Each row has a name. Each question is about the rows just above it.

Z_698: [ 98  98 141  98 166]
Z_116: [190 112 190 190 190]
Z_676: [109 145 127 176 166]
Which value appears more than once in Z_116? -> [190]
Repeated in Z_698: -> [98]
Whose row is [109 145 127 176 166]? -> Z_676
Whose row is [190 112 190 190 190]? -> Z_116

Z_982: [114 155  94  94 108 150 134 130 160  94]
Z_664: [102 162 162 102 102 102 136 129 168  82]
Z_299: [124 113  98 124 152 118 135 124 116 124]
Z_487: [132 120 132 138 121 108 132 132 142 142]
Z_653: [150 113  98 113 152 118 135 124 116 199]
Which value appears more than once in Z_982? -> [94]
The value that Z_653 holds more than once: -> [113]
Repeated in Z_299: -> [124]
Whose row is [124 113  98 124 152 118 135 124 116 124]? -> Z_299
Whose row is [150 113  98 113 152 118 135 124 116 199]? -> Z_653
Which row holds [132 120 132 138 121 108 132 132 142 142]? -> Z_487

Z_122: [104 134 133 131 109 127 166 108 123 124 157 125 120 112 114 127 114 112
 119 102 130 143 127 123 114 118]
Z_75: [147 144  98 126 144 135 128 156 124 144  91 144 139 148 145 128 142 140
 164 172 126 103 128 128 142 142]
Z_466: [ 83 126 168 149  78 118 188  93 124 103 208 124  93  69  88 101 125 121
  76  46 129 158 145 128 104 111]
Z_334: [100 114 144 143 105 121 148 105 135 124 146 129 119  96 114 124 121 120
 101  95 136 136 138 135 111 124]
Z_886: [154 140 109 127 159 147 102 153 137 131  86 127 137 160 149 146 145 139
 146 171 136 109 112 119 146 142]
Z_402: [145 118 116 114 138 141  94 158 123 130  76 122 150 151 138 137 134 134
 155 166 138 127 127 130 139 123]
Whose row is [ 83 126 168 149  78 118 188  93 124 103 208 124  93  69  88 101 125 121
  76  46 129 158 145 128 104 111]? -> Z_466
Which row holds [147 144  98 126 144 135 128 156 124 144  91 144 139 148 145 128 142 140
 164 172 126 103 128 128 142 142]? -> Z_75
Whose row is [100 114 144 143 105 121 148 105 135 124 146 129 119  96 114 124 121 120
 101  95 136 136 138 135 111 124]? -> Z_334
Where do [104 134 133 131 109 127 166 108 123 124 157 125 120 112 114 127 114 112
 119 102 130 143 127 123 114 118] appear? -> Z_122

Z_566: [183 173 183 183]
Z_15: [117 176 168 122]
Z_523: [113 136 133 132]
Z_532: [ 96 151 112 164]
Z_813: [128 128 128 127]
Z_324: [119  94 165 163]
Z_721: [ 92 178 101 189]
Z_957: [ 71 166 102  71]
Z_37: [129 128 127 128]
Z_172: [ 80 117 166 117]
Z_670: [106  99 149 142]
Which value appears more than once in Z_566? -> [183]
Repeated in Z_957: -> [71]
The value that Z_172 holds more than once: -> [117]
The value that Z_37 holds more than once: -> [128]

Z_319: [149 100 133  83 111 168 154 182 114 186 102 121 167  98 111 149  62 141
 103  84 123 129 155  87 149 151  97 108  94 182 177  91 110  90 168 149
  70 179 178  72  90  49 200  78 158 101 196 188 140 129 188  82 121 159
  89  80]
Z_883: [149 100 133  83 111 168 154 182 158 186 102 121 167  98 111 158  62 141
 103  84 123 129 155  87 149 151  97 158  94 182 177  91 110  90 168 149
  70 179 178  72  90  49 200  78 158 101 196 188 140 129 188  82 121 159
  89  80]
Z_77: [137 124 165 205 134 133 137 119 166 115 135 159 123 131 155 119 156 155
 131 187 165  95 119 173 130  81 159 127 156 108 122  95 121 131  95 137
 142 109  95 198 169 138 134 134  95 146  84 120 131 114 102 187 159 134
 148 169]
[137 124 165 205 134 133 137 119 166 115 135 159 123 131 155 119 156 155
 131 187 165  95 119 173 130  81 159 127 156 108 122  95 121 131  95 137
 142 109  95 198 169 138 134 134  95 146  84 120 131 114 102 187 159 134
 148 169] is in which row? -> Z_77
The row with [149 100 133  83 111 168 154 182 114 186 102 121 167  98 111 149  62 141
 103  84 123 129 155  87 149 151  97 108  94 182 177  91 110  90 168 149
  70 179 178  72  90  49 200  78 158 101 196 188 140 129 188  82 121 159
  89  80] is -> Z_319
Whose row is [149 100 133  83 111 168 154 182 158 186 102 121 167  98 111 158  62 141
 103  84 123 129 155  87 149 151  97 158  94 182 177  91 110  90 168 149
  70 179 178  72  90  49 200  78 158 101 196 188 140 129 188  82 121 159
  89  80]? -> Z_883

Z_922: [161 129 115  91  84 107 130 136]
Z_542: [ 95 128 151 134 120 138 140 109]
Z_398: [112 130 144 184 140 109  83 112]
Z_833: [102 120 125 176 121 146  95 136]
Z_746: [116 119 101 101 164 142 101  99]
Z_654: [124 141  72 131 133 107 190 119]
Z_365: [140 122 146 153 111 145 136 119]
Z_221: [152 140 119 162 152 110 152 142]
Z_651: [161 127 133 119 104 126  84 140]
Z_301: [133 124 124 173 124 124 136  96]
Z_919: [127 126  99 167 158 148  72 124]
Which value appears more than once in Z_746? -> [101]
Repeated in Z_301: -> [124]
[102 120 125 176 121 146  95 136] is in which row? -> Z_833
Which value appears more than once in Z_221? -> [152]

Z_722: [131 100 160 120 123 156 137  76  92 156  79 186 182 158 168 178 139 123
  69 171 186 168  99 143  88  83 130 164  98 100 160 149 162  90  81 159
 138  74 154 170 120  93 148 195 185 105 137 165 103  70 133  94  99 144
 134  89]
Z_72: [192  67 113 146 133 129 150  97 193 176 125 195 144 178 123  75  85 101
  86 167  80  62 120 133 133  96 158 113  83 121 168  87 156 193 108  96
 124 133 110 156 144 132 108 182 114 178 109  85 149 158 182 113 113 100
  95 113]
Z_411: [141 133 182 183 139  81 126 127 162  80 183  74 174 130  64  61 192 132
  78 187 108 125  93 151 179 142  79 180 178 119 169 186 144  74  70 129
 169 139 164 118 180  67 119 188 158 134 138  88 162 124 118 171  82  72
 150 158]
Z_370: [131 100 160 157 123 156 137  76  92 156  79 186 182 158 168 178 139 104
  69 171 186 168  99 143  88  83 130 164  98 100 160 149 162  90 113 160
 143  74 154 170 120  93 148 195 185 105 137 165 103  70 133  94  99 144
 134  89]
Z_449: [192  67  77 146  94 129 150  97 193 176 125 195 144 178 123  75  85 101
  86 167  80  62 120 192 133  96 158 179  83 121 168  87 156 193 108  96
 124 156  76 134 163  65 174 182  97 131 189 114 117 172 135 165 113 119
 146 104]
Z_377: [ 63  73 153  84 136 165 156 167 176 151 116 154 103  68 175  82  88  90
 182 195 151 159 156 188 177 186 145 160 159  91  74  86 147 118  73 152
 157 102 193 173 136 180 109 167 171 186 157  91 130  69 106  92 180 133
 144  66]
[192  67 113 146 133 129 150  97 193 176 125 195 144 178 123  75  85 101
  86 167  80  62 120 133 133  96 158 113  83 121 168  87 156 193 108  96
 124 133 110 156 144 132 108 182 114 178 109  85 149 158 182 113 113 100
  95 113] is in which row? -> Z_72
Whose row is [131 100 160 157 123 156 137  76  92 156  79 186 182 158 168 178 139 104
  69 171 186 168  99 143  88  83 130 164  98 100 160 149 162  90 113 160
 143  74 154 170 120  93 148 195 185 105 137 165 103  70 133  94  99 144
 134  89]? -> Z_370
Whose row is [141 133 182 183 139  81 126 127 162  80 183  74 174 130  64  61 192 132
  78 187 108 125  93 151 179 142  79 180 178 119 169 186 144  74  70 129
 169 139 164 118 180  67 119 188 158 134 138  88 162 124 118 171  82  72
 150 158]? -> Z_411
Whose row is [ 63  73 153  84 136 165 156 167 176 151 116 154 103  68 175  82  88  90
 182 195 151 159 156 188 177 186 145 160 159  91  74  86 147 118  73 152
 157 102 193 173 136 180 109 167 171 186 157  91 130  69 106  92 180 133
 144  66]? -> Z_377

Z_810: [171 171 171 176  73  81 170]
Z_649: [175  69 184 184 176 172  71]
Z_516: [183  76 179 171 183 162  50]
Z_69: [81 99 99 99 99 99 99]
Which value appears more than once in Z_69? -> [99]
Which value appears more than once in Z_516? -> [183]
Which value appears more than once in Z_649? -> [184]
Which value appears more than once in Z_810? -> [171]
The row with [175  69 184 184 176 172  71] is -> Z_649
Which row holds [171 171 171 176  73  81 170]? -> Z_810

Z_749: [150 130 102 150 150  58]
Z_611: [145 205 208 205 145 208]
Z_906: [145  61 191  61  61  58]
The value that Z_749 holds more than once: -> [150]
Repeated in Z_906: -> [61]
Which row holds [150 130 102 150 150  58]? -> Z_749
Whose row is [145  61 191  61  61  58]? -> Z_906

Z_533: [ 92 166 146 111 129  80  83  98  89 145  91 120 139 139 139 135]
Z_465: [128 136 134 154 132  85 102 105  81 153 107  92  78 155 165 141]
Z_245: [175 113 145 154 124 142 162 132 167 145 141 110 113 123  87 145]
Z_868: [168 128 121 163 121 134 168 121 174 107 121 113 120 116  79 156]
Z_640: [168 128 121 163 121 134 168 121 174 107 121 113 120 116  79 160]
Z_804: [175 113 119 154 124 142 162 132 126 152 130 120 142 135 135 105]
Repeated in Z_533: -> [139]
The row with [175 113 145 154 124 142 162 132 167 145 141 110 113 123  87 145] is -> Z_245

Z_635: [138 125 103 140  90 115 139 149 129 135 139 144 104  97 128  86 129 145
 125 125 179 132 127 138 105 151 130 145  92  98 129  98 115 101 146 191
 168  89 176 157  97  80 103 147  95  83 101 107  72  84]
Z_414: [175  82 138 108 119 169 147 132 141 100 160 127 139 140 120 160 166 104
 124 149 136 146 115 121 143 124 148 133 156  90 127 121 124 171 176 149
 149 183  53  92 174 138 115 143 109 136 128 114 130 142]
Z_71: [175  82 138 108 119 169 147 132 141 100 160 127 139 140 120 160 166 104
 124 149 136 146 115 121 143 124 148 133 156 129 127 121 124 171 176 149
 149 183  53  92 174 138 115 123 109 136 128 114 130 142]
Z_257: [105 104 101 128 167 128 161 128 120 124 129 133 133  86 117 105 120 144
 117 126 173 146 143 128 101 121  96 212 128 104 125 124 124 130 107 120
 112 110 167 138 125 110  97 137 124 112 123 134  87 152]
Z_16: [151 101 141 123 162 111 141 123 123 131 153 174 164 148 122 124 121  76
 115 118 142 111 151 115 118 117 117 115 120 121  92  76 124  78  72  76
 148 176 138 119  81 125  97 104 128 142 166  86 162 125]
Z_94: [147 109 109 138 131 118 136 140 169 127 144 145 172 107 122 131 128 141
 139  94 154 132 107  86 122 126 147 153 122 112 127 142  92 111 115 160
 137  86 168 116 160 100 116 134 104 122  93 113 126 174]
The row with [151 101 141 123 162 111 141 123 123 131 153 174 164 148 122 124 121  76
 115 118 142 111 151 115 118 117 117 115 120 121  92  76 124  78  72  76
 148 176 138 119  81 125  97 104 128 142 166  86 162 125] is -> Z_16
Whose row is [175  82 138 108 119 169 147 132 141 100 160 127 139 140 120 160 166 104
 124 149 136 146 115 121 143 124 148 133 156  90 127 121 124 171 176 149
 149 183  53  92 174 138 115 143 109 136 128 114 130 142]? -> Z_414
Where do [175  82 138 108 119 169 147 132 141 100 160 127 139 140 120 160 166 104
 124 149 136 146 115 121 143 124 148 133 156 129 127 121 124 171 176 149
 149 183  53  92 174 138 115 123 109 136 128 114 130 142] appear? -> Z_71

Z_915: [101 137 128 144 104]
Z_623: [147 155 155 155 155]
Z_983: [149 120 126 149 117]
Z_788: [ 99  52  99 116 159]
Which value appears more than once in Z_623? -> [155]
The value that Z_788 holds more than once: -> [99]
Repeated in Z_983: -> [149]
Which row holds [101 137 128 144 104]? -> Z_915
Whose row is [149 120 126 149 117]? -> Z_983

Z_40: [136 101 106 134  91 146 140 146  81 146 119  62 182 125 127 103]
Z_972: [136 101 106 134  91 101 140 101  81 146 119 158 108 101 112 125]
Z_56: [ 67 169 118 191 127 187 168 187  86 118  86  66 179 121 180  86]
Z_315: [155  78  99 171 189  74  72 169  74  87 154 177  78  78  79  78]
Z_480: [ 67 169 124 191 127  93 181 187 114 118 126  66 179 121 180  86]
Z_529: [179  73 100 130 169  68 107  75 178  74 162 124  95 137 147 153]
The value that Z_40 holds more than once: -> [146]
Repeated in Z_972: -> [101]
Whose row is [ 67 169 118 191 127 187 168 187  86 118  86  66 179 121 180  86]? -> Z_56
Whose row is [155  78  99 171 189  74  72 169  74  87 154 177  78  78  79  78]? -> Z_315

Z_910: [188 104 104 104]
Z_874: [121 130  92 121]
Z_381: [188 109 134 134]
Z_738: [156 156 156 156]
Repeated in Z_874: -> [121]
The value that Z_381 holds more than once: -> [134]
Repeated in Z_910: -> [104]
Which value appears more than once in Z_738? -> [156]
Whose row is [188 109 134 134]? -> Z_381
Which row holds [121 130  92 121]? -> Z_874
Whose row is [188 104 104 104]? -> Z_910

